Here is a tiny trained network, its code and every weight. The questions are about switching its units off for an input and a class, where a switched-off unit gives its printed mean instead of its output.

import numpy as np


def w(rows, s, z=0):
    codes = np.array(rows[::2]) - 128.0
    scale = np.full(codes.shape[1], s)
    scale[-1] = z or s
    return codes * scale


def norm(h):
    return h / np.sqrt((h * h).mean(-1, keepdims=True) + 1e-5)


def f(y):
    return np.maximum(y, 0)


def log_softmax(a):
    a = a - a.max(-1, keepdims=True)
    return a - np.log(np.exp(a).sum(-1, keepdims=True))


def net(x, mask):
    res = np.array(x, float).reshape(1, 5) / 4 @ E
    u = 0
    for l in range(2):
        y = f(norm(res) @ A[l][:, :-1].T + A[l][:, -1])
        res = res + np.where(mask[u : u + 4], y, B[l][:, -1]) @ B[l][:, :-1]
        u += 4
    return log_softmax(norm(res)[-1] @ U[:, :-1].T + U[:, -1])


A, B = {}, {}
E = w([
[80,96,111,151,254,130,172,148,77,137,157,41],'x0',
[78,61,19,117,139,196,100,195,177,77,153,143],'x1',
[148,124,100,238,148,71,71,77,100,119,155,175],'x2',
[234,73,204,163,67,141,128,113,76,97,54,149],'x3',
[27,237,171,80,138,71,171,146,165,119,122,120],'x4',
],0.0067)
A[0] = w([
[136,103,74,72,98,206,126,220,224,103,112,114,35],'L0N0',
[142,146,112,160,178,137,174,166,134,92,141,78,53],'L0N1',
[77,153,88,150,161,140,90,65,201,131,169,191,3],'L0N2',
[255,101,157,166,60,168,94,80,154,110,96,189,34],'L0N3',
],0.0066,0.0034)
B[0] = w([
[107,225,65,70,89,213,187,141,1,82,126,129,223],'L0N0',
[101,66,160,171,95,126,117,170,118,135,180,128,163],'L0N1',
[148,139,97,153,144,107,89,51,168,121,164,202,178],'L0N2',
[104,138,86,194,102,122,46,103,103,66,10,60,254],'L0N3',
],0.0099,0.0068)
A[1] = w([
[61,99,49,120,172,215,178,199,50,150,152,159,94],'L1N0',
[50,115,52,134,173,94,153,70,233,144,174,139,208],'L1N1',
[152,156,200,142,52,109,147,140,135,144,48,146,188],'L1N2',
[57,8,159,133,254,107,130,154,164,142,171,53,2],'L1N3',
],0.0073,0.002)
B[1] = w([
[150,157,143,57,91,176,181,168,130,201,119,77,255],'L1N0',
[163,105,105,163,114,142,125,152,105,137,120,224,209],'L1N1',
[183,80,161,108,124,43,168,77,187,120,190,107,207],'L1N2',
[54,90,219,140,248,121,94,173,188,151,117,79,201],'L1N3',
],0.011,0.0079)
U = w([
[168,95,122,186,88,105,59,74,118,56,40,74,112],'0',
[177,119,197,83,102,55,198,67,190,127,206,123,37],'1',
[109,157,73,33,88,205,177,190,110,130,123,101,252],'2',
[112,150,66,171,157,110,99,117,154,150,176,252,76],'3',
[80,89,198,139,213,136,133,186,169,199,139,97,124],'4',
],0.014,0.0025)

Each question gives the input, the list of numbers given to net, and the class t.
The units are the neurons (one row each of A and B). Each row of codes is followed by its name. A weight is (code - 128) times the scale printed after its matrix; where a second scale follows, it is the last column's (A, B and U).
mask holds one flag per neuron, layer by layer. A switched-off neuron (its flag False) gives its mean, the last column of its row in B, instead of its output. The means were averaged over made-up inputs and are rounded, as every weight is.
A unit's drop is (log p(t) with every unit on - log p(t) with that unit switched off) / (log p(t) with every unit on - log p(t) with every unit switched off).
The circuit of an input: a set's keep is (log p(t) with only the set's units on - log p(t) with every unit switched off) / (log p(t) with every unit on - log p(t) with every unit switched off). Starting from all 8 units, units are removed one at a time, each time the one whose removal leaves the highest keep (on an exact tie, the one counted first), for as long as the keep stays at least 0.8.
units of the circuit, in order: the units of the circuit, biggest drop first
most important unit: the unit with the biggest drop
k most important neurons: the k neurons with the biggest drops, biggest first
top k neurons in layer l: the k neurons of layer l with the biggest drops, biggest first
drop of u: that unit's drop, to one decimal
input [2,1,3,8,7], class 1: most important unit -> L1N2
input [-8,-5,-2,-8,0], class 3: 3 most important neurons -> [L1N1; L0N2; L1N0]
input [2,4,1,7,7], class 1: units of the circuit, in order -> [L0N0; L1N2]
input [5,2,8,-2,8], class 3: top 2 neurons in layer 1 -> [L1N1; L1N0]
input [-6,-3,-6,-3,1], class 1: 2 most important neurons -> [L1N2; L1N0]
input [3,4,4,-5,1], class 3: 2 most important neurons -> [L0N2; L1N1]
input [3,4,6,1,1], class 3: 4 most important neurons -> [L0N2; L1N1; L0N0; L1N0]
input [-8,-2,-2,-7,-5], class 0: 2 most important neurons -> [L1N0; L0N3]
input [8,-2,-7,0,1], class 4: 2 most important neurons -> [L1N3; L0N0]
input [-7,-7,7,-8,8], class 3: 3 most important neurons -> [L1N1; L0N2; L1N0]
input [3,3,1,1,8], class 4: 2 most important neurons -> [L0N0; L1N3]
input [-2,-5,7,-2,3], class 3: top 2 neurons in layer 1 -> [L1N0; L1N1]
input [0,-3,-3,0,-2], class 1: 2 most important neurons -> [L1N2; L0N0]
input [6,-5,-1,5,4], class 1: units of the circuit, in order -> [L1N2]
input [7,4,2,8,-2], class 4: drop of L0N0 -> 1.0
input [-4,-4,-4,2,-1], class 0: drop of L0N3 -> 3.5
input [4,-3,1,3,6], class 1: drop of L0N0 -> -0.5
input [5,-5,-5,6,0], class 1: drop of L1N2 -> 0.1
